Below is a small trained network, with its code and all its weights. Each question gives an input and a class and asks what happens when units are switched off, that is, made to give their printed mean instead of their output.

import numpy as np


def w(rows, s, z=0):
    codes = np.array(rows[::2]) - 128.0
    scale = np.full(codes.shape[1], s)
    scale[-1] = z or s
    return codes * scale


def f(y):
    return np.maximum(y, 0)


def log_softmax(a):
    a = a - a.max(-1, keepdims=True)
    return a - np.log(np.exp(a).sum(-1, keepdims=True))


def net(x, mask):
    res = np.array(x, float).reshape(1, 4) / 4 @ E
    y = f(res @ A[0][:, :-1].T + A[0][:, -1])
    res = res + np.where(mask, y, B[0][:, -1]) @ B[0][:, :-1]
    return log_softmax(res[-1] @ U[:, :-1].T + U[:, -1])


A, B = {}, {}
E = w([
[175,156,131,78,225,20,65,226,107,214],'x0',
[143,112,88,253,72,127,103,250,187,132],'x1',
[154,2,175,106,172,211,21,131,119,120],'x2',
[202,142,82,136,31,173,104,27,116,200],'x3',
],0.0096)
A[0] = w([
[103,213,83,131,127,74,254,122,149,172,66],'neuron 1',
[172,109,113,217,119,108,93,218,217,138,140],'neuron 2',
[117,91,117,182,107,142,130,143,196,122,52],'neuron 3',
[194,123,88,113,74,139,80,86,108,240,120],'neuron 4',
[63,118,164,144,142,152,167,152,121,24,75],'neuron 5',
[147,143,151,141,188,65,68,140,131,186,60],'neuron 6',
[146,141,148,66,136,151,148,107,123,92,40],'neuron 7',
[206,127,166,64,154,30,49,190,133,176,61],'neuron 8',
[89,112,189,43,146,111,145,75,93,140,138],'neuron 9',
[125,110,117,175,101,129,113,202,150,148,1],'neuron 10',
[117,152,170,71,188,110,155,75,91,147,46],'neuron 11',
[71,97,197,120,228,59,148,211,114,83,146],'neuron 12',
[150,125,149,142,118,189,158,122,94,60,160],'neuron 13',
[164,31,186,92,180,182,25,144,156,166,43],'neuron 14',
[64,83,174,137,107,215,51,102,137,87,101],'neuron 15',
],0.011,0.0071)
B[0] = w([
[116,73,121,137,225,160,193,201,98,133,210],'neuron 1',
[199,125,102,128,138,87,78,121,141,100,236],'neuron 2',
[182,178,146,159,131,80,134,95,148,99,170],'neuron 3',
[118,169,86,81,77,171,109,119,41,172,198],'neuron 4',
[106,155,169,88,90,188,125,101,70,98,182],'neuron 5',
[112,113,128,127,90,162,174,95,165,73,193],'neuron 6',
[157,155,92,193,147,119,119,93,149,104,149],'neuron 7',
[97,94,178,156,79,176,182,81,185,81,233],'neuron 8',
[200,141,148,142,133,7,82,126,154,88,196],'neuron 9',
[158,165,98,195,180,71,109,65,150,122,169],'neuron 10',
[166,139,53,168,151,101,81,122,158,81,179],'neuron 11',
[131,159,101,89,69,179,95,126,42,161,252],'neuron 12',
[110,112,146,109,89,99,160,152,151,78,184],'neuron 13',
[135,126,80,164,217,169,174,197,130,180,218],'neuron 14',
[113,116,84,119,136,141,175,161,151,130,209],'neuron 15',
],0.012,0.018)
U = w([
[120,94,88,127,222,141,166,213,111,137,110],'0',
[174,156,90,146,156,63,29,65,147,71,113],'1',
[84,91,131,130,58,167,193,22,172,64,134],'2',
[117,168,92,91,73,171,57,92,9,138,95],'3',
[147,73,139,75,85,106,93,159,103,133,254],'4',
[53,85,185,116,128,99,116,98,159,175,110],'5',
[63,100,199,100,120,111,84,87,163,172,111],'6',
],0.013,0.024)

Each question gives the input, the list of numbers given to net, and the class t.
The units are the neurons (one row each of A and B). Each row of codes is followed by its name. A weight is (code - 128) times the scale printed after its matrix; where a second scale follows, it is the last column's (A, B and U).
mask holds one flag per neuron, in row order. A switched-off neuron (its flag False) gives its mean, the last column of its row in B, instead of its output. The means were averaged over made-up inputs and are rounded, as every weight is.
A unit's drop is (log p(t) with every unit on - log p(t) with that unit switched off) / (log p(t) with every unit on - log p(t) with every unit switched off).
The circuit of an input: a set's keep is (log p(t) with only the set's units on - log p(t) with every unit switched off) / (log p(t) with every unit on - log p(t) with every unit switched off). Starting from the 12 units with the biggest drops (on a tie, the unit counted first), units are removed one at a time, each time the one whose removal leaves the highest keep (on an exact tie, the one counted first), for as long as the keep stays at least 0.8.
units of the circuit, in order: the units of the circuit, biggest drop first
unit that matters most: the unit with the biggest drop
k most important neurons: the k neurons with the biggest drops, biggest first
drop of u: that unit's drop, to one decimal
input [7,8,7,4], class 1: 2 most important neurons : (neuron 2; neuron 10)
input [-4,-5,-5,7], class 3: units of the circuit, in order : (neuron 4)
input [-1,3,-3,-4], class 3: units of the circuit, in order : (neuron 14; neuron 9; neuron 8)
input [0,-3,-3,2], class 4: 2 most important neurons : (neuron 14; neuron 2)
input [5,-4,-5,-6], class 3: 2 most important neurons : (neuron 12; neuron 14)
input [-5,2,-1,-6], class 3: units of the circuit, in order : (neuron 8; neuron 5)
input [6,6,-4,7], class 3: 4 most important neurons : (neuron 4; neuron 9; neuron 11; neuron 3)
input [0,-8,7,-4], class 1: 4 most important neurons : (neuron 9; neuron 1; neuron 11; neuron 7)
input [1,2,-2,-1], class 4: 4 most important neurons : (neuron 14; neuron 15; neuron 11; neuron 9)
input [-8,-8,-5,-2], class 1: 2 most important neurons : (neuron 9; neuron 8)
input [7,2,-6,6], class 2: 2 most important neurons : (neuron 8; neuron 14)
input [7,2,7,7], class 0: 3 most important neurons : (neuron 14; neuron 12; neuron 5)
input [8,3,-4,-7], class 2: 2 most important neurons : (neuron 8; neuron 6)
input [8,5,1,7], class 2: unit that matters most : neuron 8
input [5,6,0,-2], class 1: 2 most important neurons : (neuron 2; neuron 10)
input [-4,-6,7,3], class 0: drop of neuron 14 : 0.7
input [-2,4,1,-6], class 3: drop of neuron 12 : 0.2
input [8,-4,7,-4], class 2: drop of neuron 6 : 0.8
